Below is a small trained network, with its code and all its weights. Each question gives an input and a target symbol and asks what happens when units are switched off, that is, made to give their printed mean instead of their output.

import numpy as np


def w(rows, s, z=0):
    codes = np.array(rows[::2]) - 128.0
    scale = np.full(codes.shape[1], s)
    scale[-1] = z or s
    return codes * scale


def f(y):
    return np.maximum(y, 0)


def softmax(a):
    e = np.exp(a - a.max(-1, keepdims=True))
    return e / e.sum(-1, keepdims=True)


def log_softmax(a):
    a = a - a.max(-1, keepdims=True)
    return a - np.log(np.exp(a).sum(-1, keepdims=True))


def net(x, mask):
    ids = ['βδεζθλμξπτψω'.index(c) for c in x.split()]
    T = len(ids)
    res = E[ids] + P[:T]
    q, k, v = (res @ M[0].T for M in (Q, K, V))
    z = softmax(np.where(np.tri(T) > 0, q @ k.T / 3**0.5, -1e9)) @ v
    res = res + np.where(mask[0], z, O[0][:, -1]) @ O[0][:, :-1]
    y = f(res @ A[0][:, :-1].T + A[0][:, -1])
    res = res + np.where(mask[1:13], y, B[0][:, -1]) @ B[0][:, :-1]
    return log_softmax(res[-1] @ U[:, :-1].T + U[:, -1])


Q, K, V, O, A, B = {}, {}, {}, {}, {}, {}
E = w([
[151,157,173,149],'β',
[178,158,161,143],'δ',
[137,138,171,155],'ε',
[122,124,213,110],'ζ',
[177,133,154,116],'θ',
[74,57,158,3],'λ',
[196,127,166,67],'μ',
[175,101,145,164],'ξ',
[58,158,192,165],'π',
[75,144,164,213],'τ',
[150,73,167,123],'ψ',
[90,82,158,198],'ω',
],0.021)
P = w([
[209,110,253,163],'0',
[201,60,245,189],'1',
[172,55,239,196],'2',
[162,72,195,177],'3',
[139,79,173,172],'4',
[117,82,152,167],'5',
[94,74,129,159],'6',
[74,74,119,163],'7',
[69,57,106,161],'8',
],0.0076)
Q[0] = w([
[142,35,249,180],'head 0',
[128,90,111,84],'head 0',
[94,142,80,108],'head 0',
],0.017)
K[0] = w([
[10,46,19,73],'head 0',
[65,140,194,160],'head 0',
[189,142,170,159],'head 0',
],0.013)
V[0] = w([
[186,2,77,136],'head 0',
[207,196,180,95],'head 0',
[152,153,72,250],'head 0',
],0.013)
O[0] = w([
[119,7,132,118,255],'head 0',
[131,150,43,96,146],'head 0',
[119,97,73,227,42],'head 0',
],0.016,0.0071)
A[0] = w([
[158,201,105,95,92],'neuron 0',
[93,206,112,100,133],'neuron 1',
[152,93,124,133,254],'neuron 2',
[54,134,115,147,161],'neuron 3',
[108,133,167,54,42],'neuron 4',
[71,165,106,175,55],'neuron 5',
[247,124,147,138,131],'neuron 6',
[175,107,180,126,125],'neuron 7',
[141,197,63,143,66],'neuron 8',
[147,96,72,194,201],'neuron 9',
[98,98,75,119,226],'neuron 10',
[88,109,155,151,168],'neuron 11',
],0.013,0.0067)
B[0] = w([
[161,107,220,123,170],'neuron 0',
[129,115,235,150,160],'neuron 1',
[95,176,98,47,239],'neuron 2',
[79,124,152,79,144],'neuron 3',
[160,157,91,243,235],'neuron 4',
[204,166,181,211,142],'neuron 5',
[58,114,138,146,212],'neuron 6',
[68,130,69,140,253],'neuron 7',
[2,106,61,175,161],'neuron 8',
[205,78,89,91,205],'neuron 9',
[203,234,20,114,172],'neuron 10',
[144,185,123,105,201],'neuron 11',
],0.0074,0.016)
U = w([
[83,176,100,161,89],'β',
[42,239,14,166,158],'δ',
[120,189,89,147,97],'ε',
[203,151,180,92,100],'ζ',
[142,251,91,72,252],'θ',
[124,163,120,142,53],'λ',
[178,214,132,49,113],'μ',
[215,156,106,120,144],'ξ',
[83,195,126,157,198],'π',
[161,159,94,210,70],'τ',
[2,148,131,37,217],'ψ',
[135,40,170,187,70],'ω',
],0.0083,0.0042)

Each question gives the input, a string of symbols that net reads in full, and the target symbol t.
The units are the heads (3 rows each of Q, K, V and O) and the neurons (one row each of A and B). Each row of codes is followed by its name. A weight is (code - 128) times the scale printed after its matrix; where a second scale follows, it is the last column's (O, A, B and U).
mask holds one flag per unit, heads first, then neurons. A switched-off unit (its flag False) gives its mean, the last column of its rows in O or B, instead of its output. The means were averaged over made-up inputs and are rounded, as every weight is.
A unit's drop is (log p(t) with every unit on - log p(t) with that unit switched off) / (log p(t) with every unit on - log p(t) with every unit switched off).
The circuit of an input: a set's keep is (log p(t) with only the set's units on - log p(t) with every unit switched off) / (log p(t) with every unit on - log p(t) with every unit switched off). Starting from the 12 units with the biggest drops (on a tie, the unit counted first), units are removed one at a time, each time the one whose removal leaves the highest keep (on an exact tie, the one counted first), for as long as the keep stays at least 0.8.
units of the circuit, in order: the units of the circuit, biggest drop first
unit that matters most: the unit with the biggest drop
k most important neurons: the k neurons with the biggest drops, biggest first
drop when u is switched off: that unit's drop, to one decimal
input β δ ψ β β π β, target π: most important neuron	[neuron 9]
input δ ξ ε, target ξ: 3 most important neurons	[neuron 9; neuron 7; neuron 8]
input δ ξ δ, target ξ: 2 most important neurons	[neuron 9; neuron 10]
input ξ τ δ δ, target τ: units of the circuit, in order	[head 0; neuron 9]
input μ τ β, target τ: units of the circuit, in order	[head 0; neuron 5]
input β ξ β β, target ξ: units of the circuit, in order	[head 0; neuron 9; neuron 7; neuron 8]
input δ ζ δ, target ζ: 4 most important neurons	[neuron 0; neuron 1; neuron 2; neuron 7]
input ε β θ, target θ: units of the circuit, in order	[head 0; neuron 4]
input δ μ β ψ δ θ λ δ, target π: 3 most important neurons	[neuron 4; neuron 7; neuron 9]
input δ δ ψ θ β, target ψ: units of the circuit, in order	[neuron 4; head 0]
input δ μ β, target μ: units of the circuit, in order	[head 0; neuron 7]
input ξ δ δ, target ξ: units of the circuit, in order	[head 0; neuron 9; neuron 7]
input β ψ θ θ ψ, target ψ: units of the circuit, in order	[neuron 2; head 0; neuron 7]
input λ ψ ξ δ δ π, target ζ: 2 most important neurons	[neuron 4; neuron 1]
input ξ ψ δ ξ, target ψ: unit that matters most	neuron 4
input δ δ δ ζ, target ζ: 3 most important neurons	[neuron 0; neuron 1; neuron 2]
input δ δ θ ω ψ ψ δ ψ ε, target ψ: 2 most important neurons	[neuron 4; neuron 2]
input δ μ π, target π: 3 most important neurons	[neuron 8; neuron 9; neuron 1]
input ε δ δ δ δ π θ, target π: 2 most important neurons	[neuron 8; neuron 9]
input δ β θ ψ δ ω, target ω: unit that matters most	head 0
input μ δ δ δ δ, target δ: 2 most important neurons	[neuron 8; neuron 10]
input π ξ δ, target π: 2 most important neurons	[neuron 8; neuron 0]
input ψ δ δ ω ξ ψ π ω θ, target ω: 2 most important neurons	[neuron 10; neuron 9]
input λ δ ξ ξ ψ ψ β, target ζ: 3 most important neurons	[neuron 4; neuron 0; neuron 1]
input δ δ ζ, target ζ: drop when neuron 2 is switched off	0.3
input μ ψ ψ β ε ω δ ζ, target ω: drop when head 0 is switched off	1.0
input δ δ β, target δ: drop when head 0 is switched off	1.2
input δ ψ μ, target ψ: most important neuron	[neuron 2]
input β δ δ δ τ δ β, target τ: drop when head 0 is switched off	1.4
